Here is a tiny trained network, its code and every weight. The questions are about switching its units off for an input and a class, where a switched-off unit gives its printed mean instead of its output.

import numpy as np


def w(rows, s, z=0):
    codes = np.array(rows[::2]) - 128.0
    scale = np.full(codes.shape[1], s)
    scale[-1] = z or s
    return codes * scale


def norm(h):
    return h / np.sqrt((h * h).mean(-1, keepdims=True) + 1e-5)


def f(y):
    return y / 2 * (1 + np.tanh(0.7978845608 * (y + 0.044715 * y**3)))


def log_softmax(a):
    a = a - a.max(-1, keepdims=True)
    return a - np.log(np.exp(a).sum(-1, keepdims=True))


def net(x, mask):
    res = np.array(x, float).reshape(1, 4) / 4 @ E
    u = 0
    for l in range(3):
        y = f(norm(res) @ A[l][:, :-1].T + A[l][:, -1])
        res = res + np.where(mask[u : u + 7], y, B[l][:, -1]) @ B[l][:, :-1]
        u += 7
    return log_softmax(norm(res)[-1] @ U[:, :-1].T + U[:, -1])


A, B = {}, {}
E = w([
[3,150,120,163,177,228],'x0',
[126,115,96,243,95,106],'x1',
[222,157,73,159,229,166],'x2',
[71,228,119,136,181,10],'x3',
],0.0047)
A[0] = w([
[122,91,113,254,124,92,4],'0.n0',
[60,131,53,141,165,163,131],'0.n1',
[124,122,102,144,125,123,86],'0.n2',
[124,121,158,14,182,127,51],'0.n3',
[175,189,123,133,132,151,98],'0.n4',
[135,119,116,111,120,126,128],'0.n5',
[177,199,90,140,159,154,58],'0.n6',
],0.0069,0.0035)
B[0] = w([
[203,242,110,168,52,195,175],'0.n0',
[210,151,254,143,116,77,255],'0.n1',
[141,158,150,77,128,156,95],'0.n2',
[195,231,80,236,33,172,206],'0.n3',
[131,74,154,140,157,116,158],'0.n4',
[121,125,148,143,133,132,136],'0.n5',
[131,33,143,107,175,110,196],'0.n6',
],0.0056,0.0016)
A[1] = w([
[147,71,151,118,116,172,123],'1.n0',
[141,171,143,2,154,165,109],'1.n1',
[82,80,139,76,92,107,38],'1.n2',
[88,178,113,169,164,55,126],'1.n3',
[59,167,142,185,169,196,2],'1.n4',
[145,120,18,146,163,126,177],'1.n5',
[138,67,131,189,74,150,65],'1.n6',
],0.0085,0.0024)
B[1] = w([
[95,160,92,62,171,106,203],'1.n0',
[123,160,127,254,94,145,182],'1.n1',
[116,107,86,194,184,116,147],'1.n2',
[140,185,131,46,124,184,255],'1.n3',
[150,87,212,103,122,146,190],'1.n4',
[87,141,173,155,152,144,200],'1.n5',
[138,177,124,100,133,156,195],'1.n6',
],0.0097,0.0032)
A[2] = w([
[108,167,135,131,40,149,80],'2.n0',
[67,136,155,128,159,167,121],'2.n1',
[220,136,76,107,105,40,86],'2.n2',
[157,15,83,103,83,255,93],'2.n3',
[133,88,116,128,122,162,2],'2.n4',
[27,104,133,104,26,86,161],'2.n5',
[149,173,178,104,126,162,207],'2.n6',
],0.0078,0.0047)
B[2] = w([
[126,98,78,164,157,151,160],'2.n0',
[220,98,131,90,53,71,159],'2.n1',
[50,80,223,127,78,219,181],'2.n2',
[92,252,151,105,140,33,184],'2.n3',
[235,214,182,110,109,147,106],'2.n4',
[244,133,127,154,254,157,188],'2.n5',
[100,58,69,143,86,88,253],'2.n6',
],0.0073,0.0058)
U = w([
[107,218,116,32,120,92,159],'0',
[126,56,251,111,85,136,159],'1',
[184,104,111,159,243,117,146],'2',
[139,175,91,210,67,156,149],'3',
[79,23,40,120,117,96,153],'4',
[90,85,105,119,134,115,2],'5',
],0.016,0.008)

Each question gives the input, the list of numbers given to net, and the class t.
The units are the neurons (one row each of A and B). Each row of codes is followed by its name. A weight is (code - 128) times the scale printed after its matrix; where a second scale follows, it is the last column's (A, B and U).
mask holds one flag per neuron, layer by layer. A switched-off neuron (its flag False) gives its mean, the last column of its row in B, instead of its output. The means were averaged over made-up inputs and are rounded, as every weight is.
A unit's drop is (log p(t) with every unit on - log p(t) with that unit switched off) / (log p(t) with every unit on - log p(t) with every unit switched off).
The circuit of an input: a set's keep is (log p(t) with only the set's units on - log p(t) with every unit switched off) / (log p(t) with every unit on - log p(t) with every unit switched off). Starting from the 12 units with the biggest drops (on a tie, the unit counted first), units are removed one at a time, each time the one whose removal leaves the highest keep (on an exact tie, the one counted first), for as long as the keep stays at least 0.8.
units of the circuit, in order: the units of the circuit, biggest drop first
k most important neurons: the k neurons with the biggest drops, biggest first
top k neurons in layer l: the k neurons of layer l with the biggest drops, biggest first
input [7,-3,3,-5], class 1: units of the circuit, in order : 1.n4
input [-7,-1,-7,-7], class 0: 3 most important neurons : 2.n3, 0.n1, 1.n6
input [2,-2,2,2], class 4: units of the circuit, in order : 2.n6, 2.n3
input [8,1,8,-8], class 0: 3 most important neurons : 2.n3, 2.n5, 1.n0
input [7,-7,-1,6], class 1: 3 most important neurons : 1.n4, 1.n0, 2.n3
input [-8,-2,8,2], class 1: 2 most important neurons : 2.n2, 2.n5
input [7,0,-8,-6], class 2: units of the circuit, in order : 2.n5, 1.n3, 2.n2
input [-2,4,5,-5], class 0: units of the circuit, in order : 2.n3, 1.n1
input [-7,7,-4,-8], class 0: top 2 neurons in layer 0 : 0.n1, 0.n3
input [2,2,3,-1], class 4: units of the circuit, in order : 2.n5, 1.n1
input [-5,-3,5,3], class 1: 3 most important neurons : 2.n2, 2.n5, 1.n2
input [5,8,-8,7], class 2: top 4 neurons in layer 2 : 2.n5, 2.n0, 2.n3, 2.n2
input [1,-2,-5,-2], class 2: 2 most important neurons : 2.n5, 2.n6
input [-4,1,-8,3], class 2: units of the circuit, in order : 2.n5
input [1,2,-3,1], class 4: top 2 neurons in layer 0 : 0.n0, 0.n6
input [1,1,2,-1], class 4: 3 most important neurons : 2.n5, 1.n0, 2.n3
input [3,-6,-5,5], class 3: 2 most important neurons : 1.n1, 1.n0
input [-4,-4,2,0], class 1: top 3 neurons in layer 1 : 1.n3, 1.n6, 1.n2
input [-6,-7,-2,4], class 3: 2 most important neurons : 1.n1, 0.n1
input [1,-6,5,1], class 3: units of the circuit, in order : 1.n1
input [0,4,-6,-4], class 2: 2 most important neurons : 2.n5, 1.n3
input [2,3,-7,-6], class 2: 2 most important neurons : 2.n5, 1.n3
input [-6,1,2,4], class 1: 2 most important neurons : 2.n2, 1.n0
input [4,4,0,-4], class 0: top 2 neurons in layer 2 : 2.n3, 2.n2
input [3,1,5,-6], class 0: top 2 neurons in layer 2 : 2.n3, 2.n5
input [7,-3,-8,3], class 2: 2 most important neurons : 2.n5, 2.n2
input [-7,-2,7,4], class 1: top neuron in layer 2 : 2.n2
